Below is a small trained network, with its code and all its weights. Each question gives an input and a class and asks what happens when units are switched off, that is, made to give their printed mean instead of their output.

import numpy as np


def w(rows, s, z=0):
    codes = np.array(rows[::2]) - 128.0
    scale = np.full(codes.shape[1], s)
    scale[-1] = z or s
    return codes * scale


def f(y):
    return np.maximum(y, 0)


def log_softmax(a):
    a = a - a.max(-1, keepdims=True)
    return a - np.log(np.exp(a).sum(-1, keepdims=True))


def net(x, mask):
    res = np.array(x, float).reshape(1, 8) / 4 @ E
    y = f(res @ A[0][:, :-1].T + A[0][:, -1])
    res = res + np.where(mask, y, B[0][:, -1]) @ B[0][:, :-1]
    return log_softmax(res[-1] @ U[:, :-1].T + U[:, -1])


A, B = {}, {}
E = w([
[139,128,132,64,140,170,173,121,190,87,144],'x0',
[68,152,88,138,141,175,154,125,144,110,145],'x1',
[220,83,106,114,197,140,41,56,163,150,93],'x2',
[58,104,144,138,141,151,83,109,148,140,126],'x3',
[118,158,108,110,139,154,173,121,111,135,121],'x4',
[129,161,137,146,153,151,60,126,86,133,115],'x5',
[121,55,5,125,61,139,106,84,132,95,93],'x6',
[187,94,113,229,164,161,77,97,117,115,206],'x7',
],0.012)
A[0] = w([
[129,100,157,111,97,101,68,107,74,173,62,69],'N0',
[137,156,156,116,167,94,68,164,124,183,110,2],'N1',
[69,128,178,158,140,65,238,194,147,159,43,85],'N2',
[91,96,67,129,83,175,177,108,165,71,120,45],'N3',
[117,248,173,83,124,199,192,137,144,160,159,90],'N4',
[67,193,192,121,158,167,178,177,167,147,108,208],'N5',
[103,71,48,136,66,158,186,95,151,54,150,134],'N6',
[141,65,115,42,70,120,150,90,164,171,65,83],'N7',
[127,177,130,179,119,126,157,167,89,192,148,127],'N8',
[123,92,151,18,86,79,143,132,166,133,60,129],'N9',
[96,62,168,192,39,89,137,145,148,199,103,236],'N10',
],0.011,0.0058)
B[0] = w([
[145,160,116,123,112,103,139,139,26,33,26,173],'N0',
[156,111,99,166,134,127,168,78,127,167,84,162],'N1',
[169,107,67,139,184,145,210,89,88,156,96,238],'N2',
[164,65,141,168,133,74,120,80,89,189,105,198],'N3',
[117,143,148,44,158,69,148,143,112,141,103,238],'N4',
[75,201,160,4,189,116,203,156,131,139,138,255],'N5',
[141,137,130,148,135,130,124,43,92,254,45,225],'N6',
[161,253,129,68,161,58,146,154,97,55,52,196],'N7',
[113,229,123,50,110,36,126,168,81,75,116,190],'N8',
[93,227,95,88,138,40,135,185,36,23,143,211],'N9',
[111,109,138,10,243,99,121,124,96,136,105,203],'N10',
],0.0099,0.019)
U = w([
[53,65,123,144,48,94,175,254,194,104,164,2],'0',
[59,176,132,36,118,82,137,222,114,112,134,171],'1',
[94,95,153,108,190,126,124,101,128,139,157,127],'2',
[149,108,104,136,127,129,106,64,94,114,108,170],'3',
[162,91,166,180,154,101,83,168,129,45,182,76],'4',
],0.013,0.0085)

Each question gives the input, the list of numbers given to net, and the class t.
The units are the neurons (one row each of A and B). Each row of codes is followed by its name. A weight is (code - 128) times the scale printed after its matrix; where a second scale follows, it is the last column's (A, B and U).
mask holds one flag per neuron, in row order. A switched-off neuron (its flag False) gives its mean, the last column of its row in B, instead of its output. The means were averaged over made-up inputs and are rounded, as every weight is.
A unit's drop is (log p(t) with every unit on - log p(t) with that unit switched off) / (log p(t) with every unit on - log p(t) with every unit switched off).
The circuit of an input: a set's keep is (log p(t) with only the set's units on - log p(t) with every unit switched off) / (log p(t) with every unit on - log p(t) with every unit switched off). Starting from all 11 units, units are removed one at a time, each time the one whose removal leaves the highest keep (on an exact tie, the one counted first), for as long as the keep stays at least 0.8.
circuit, biggest first: the units of the circuit, biggest drop first
top k neurons: the k neurons with the biggest drops, biggest first
drop of u: that unit's drop, to one decimal
input [-7,-6,3,-3,-3,-8,-7,8], class 2: circuit, biggest first	(N9)
input [8,-8,-8,7,-6,-1,5,4], class 3: circuit, biggest first	(N5, N6)
input [-3,-7,-2,-4,-1,1,-2,8], class 4: circuit, biggest first	(N5, N4, N6)
input [-8,6,-2,-1,-3,-2,2,8], class 3: top 2 neurons	(N5, N9)
input [-5,2,4,7,-6,6,-4,6], class 3: top 2 neurons	(N1, N5)
input [2,5,8,3,1,-1,-4,6], class 2: top 2 neurons	(N9, N0)
input [2,-7,1,4,-7,-4,-8,8], class 2: top 2 neurons	(N9, N1)
input [2,2,2,-8,-8,-6,-1,3], class 3: drop of N5	0.3
input [7,-5,6,-2,-6,-8,1,6], class 3: drop of N5	0.4
input [0,4,-4,4,-1,-8,7,4], class 3: drop of N10	0.0
